Below are the code and all the weights of a small trained network. Each question names an input and a target symbol and asks about switching units off, where a switched-off unit gives its printed mean instead of its output.

import numpy as np


def w(rows, s, z=0):
    codes = np.array(rows[::2]) - 128.0
    scale = np.full(codes.shape[1], s)
    scale[-1] = z or s
    return codes * scale


def norm(h):
    return h / np.sqrt((h * h).mean(-1, keepdims=True) + 1e-5)


def f(y):
    return y / 2 * (1 + np.tanh(0.7978845608 * (y + 0.044715 * y**3)))


def softmax(a):
    e = np.exp(a - a.max(-1, keepdims=True))
    return e / e.sum(-1, keepdims=True)


def log_softmax(a):
    a = a - a.max(-1, keepdims=True)
    return a - np.log(np.exp(a).sum(-1, keepdims=True))


def net(x, mask):
    ids = ['Γδλμστψ'.index(c) for c in x.split()]
    T = len(ids)
    res = E[ids] + P[:T]
    r = norm(res)
    for j in range(2):
        rows = slice(4 * j, 4 * j + 4)
        q, k, v = (r @ M[0][rows].T for M in (Q, K, V))
        z = softmax(np.where(np.tri(T) > 0, q @ k.T / 4**0.5, -1e9)) @ v
        o = O[0][rows]
        res = res + np.where(mask[j], z, o[:, -1]) @ o[:, :-1]
    y = f(norm(res) @ A[0][:, :-1].T + A[0][:, -1])
    res = res + np.where(mask[2:10], y, B[0][:, -1]) @ B[0][:, :-1]
    return log_softmax(norm(res)[-1] @ U[:, :-1].T + U[:, -1])


Q, K, V, O, A, B = {}, {}, {}, {}, {}, {}
E = w([
[197,134,185,166,122],'Γ',
[98,134,199,165,60],'δ',
[25,102,111,78,67],'λ',
[190,73,187,175,116],'μ',
[145,116,73,86,38],'σ',
[5,123,173,125,117],'τ',
[108,246,105,90,151],'ψ',
],0.011)
P = w([
[161,158,197,51,81],'0',
[141,151,175,101,84],'1',
[143,149,164,129,75],'2',
[140,145,154,145,74],'3',
[135,145,144,159,78],'4',
[132,147,135,168,89],'5',
[126,135,126,176,92],'6',
[127,140,116,184,100],'7',
[126,133,106,194,111],'8',
[126,129,97,203,121],'9',
[125,127,81,213,127],'10',
[121,117,65,230,142],'11',
[109,122,56,252,135],'12',
],0.015)
Q[0] = w([
[155,97,181,67,219],'H1',
[68,104,164,135,112],'H1',
[58,151,105,159,107],'H1',
[158,163,175,63,192],'H1',
[124,205,168,169,134],'H2',
[110,133,157,250,77],'H2',
[182,86,133,128,109],'H2',
[81,66,185,86,162],'H2',
],0.016)
K[0] = w([
[144,102,145,30,112],'H1',
[190,158,72,149,230],'H1',
[160,98,40,211,144],'H1',
[174,110,168,49,74],'H1',
[93,89,72,151,123],'H2',
[104,121,4,198,162],'H2',
[85,144,134,108,164],'H2',
[166,139,155,31,111],'H2',
],0.012)
V[0] = w([
[18,140,202,139,131],'H1',
[79,156,100,82,64],'H1',
[137,211,92,156,176],'H1',
[134,23,106,117,106],'H1',
[107,135,208,177,183],'H2',
[247,136,54,117,86],'H2',
[79,21,120,136,97],'H2',
[191,128,160,225,144],'H2',
],0.012)
O[0] = w([
[35,158,72,161,122,253],'H1',
[111,102,140,211,169,213],'H1',
[211,211,135,157,106,108],'H1',
[88,78,188,86,140,36],'H1',
[45,163,80,72,104,80],'H2',
[132,113,222,196,147,135],'H2',
[118,6,130,78,141,158],'H2',
[4,131,170,141,105,144],'H2',
],0.013,0.0058)
A[0] = w([
[55,116,160,70,167,84],'N1',
[185,153,202,117,69,235],'N2',
[94,193,247,126,24,105],'N3',
[53,177,151,82,131,31],'N4',
[126,31,151,170,155,3],'N5',
[125,64,182,47,168,147],'N6',
[122,120,46,83,81,150],'N7',
[150,162,66,102,219,151],'N8',
],0.013,0.0042)
B[0] = w([
[169,114,254,218,117,157],'N1',
[105,157,89,61,190,207],'N2',
[175,89,69,56,83,253],'N3',
[159,145,222,135,119,168],'N4',
[139,105,84,109,86,224],'N5',
[123,184,186,197,49,145],'N6',
[118,156,110,113,191,227],'N7',
[199,64,77,178,94,140],'N8',
],0.011,0.0052)
U = w([
[144,125,98,50,151,143],'Γ',
[7,113,90,181,166,90],'δ',
[170,2,51,162,116,60],'λ',
[96,137,178,88,102,147],'μ',
[138,68,196,165,203,252],'σ',
[75,87,40,111,238,82],'τ',
[172,207,83,188,122,133],'ψ',
],0.0081,0.0035)

Each question gives the input, a string of symbols that net reads in full, and the target symbol t.
The units are the heads (4 rows each of Q, K, V and O) and the neurons (one row each of A and B). Each row of codes is followed by its name. A weight is (code - 128) times the scale printed after its matrix; where a second scale follows, it is the last column's (O, A, B and U).
mask holds one flag per unit, heads first, then neurons. A switched-off unit (its flag False) gives its mean, the last column of its rows in O or B, instead of its output. The means were averaged over made-up inputs and are rounded, as every weight is.
A unit's drop is (log p(t) with every unit on - log p(t) with that unit switched off) / (log p(t) with every unit on - log p(t) with every unit switched off).
The circuit of an input: a set's keep is (log p(t) with only the set's units on - log p(t) with every unit switched off) / (log p(t) with every unit on - log p(t) with every unit switched off). Starting from all 10 units, units are removed one at a time, each time the one whose removal leaves the highest keep (on an exact tie, the one counted first), for as long as the keep stays at least 0.8.
units of the circuit, in order: the units of the circuit, biggest drop first
unit that matters most: the unit with the biggest drop
top k neurons: the k neurons with the biggest drops, biggest first
heads that matter: for each layer, one digit per head in row order, 1 if its drop is at least 0.15 and else 0, layers parted by /
input λ δ δ, target δ: heads that matter -> 11
input τ δ Γ, target δ: unit that matters most -> H1
input Γ μ Γ, target μ: heads that matter -> 01
input δ τ μ μ τ μ, target δ: heads that matter -> 10
input μ τ ψ μ ψ, target μ: heads that matter -> 01
input μ σ σ, target σ: heads that matter -> 11
input δ ψ μ δ τ δ δ μ λ, target μ: heads that matter -> 10
input δ ψ λ δ Γ δ, target μ: units of the circuit, in order -> H2, N4, H1
input σ λ σ λ, target σ: heads that matter -> 10
input μ μ ψ, target μ: heads that matter -> 11
input σ ψ μ, target ψ: heads that matter -> 01
input ψ τ μ σ τ ψ τ σ σ σ Γ δ τ, target λ: heads that matter -> 11
input δ λ ψ σ τ δ δ μ Γ τ σ σ δ, target σ: heads that matter -> 01
input δ σ Γ Γ, target Γ: units of the circuit, in order -> H1, N2
input σ λ τ μ Γ λ δ μ λ δ, target λ: units of the circuit, in order -> H2
input σ δ δ ψ Γ τ τ, target τ: top 2 neurons -> N7, N6
input δ δ δ Γ ψ δ δ δ λ ψ, target λ: top 2 neurons -> N8, N2
input σ λ λ λ τ Γ, target τ: units of the circuit, in order -> H2, N7
input τ ψ Γ σ, target Γ: units of the circuit, in order -> N2, H1
input σ σ μ σ Γ ψ δ τ ψ λ, target ψ: units of the circuit, in order -> H1
input λ λ Γ, target λ: units of the circuit, in order -> H2, H1
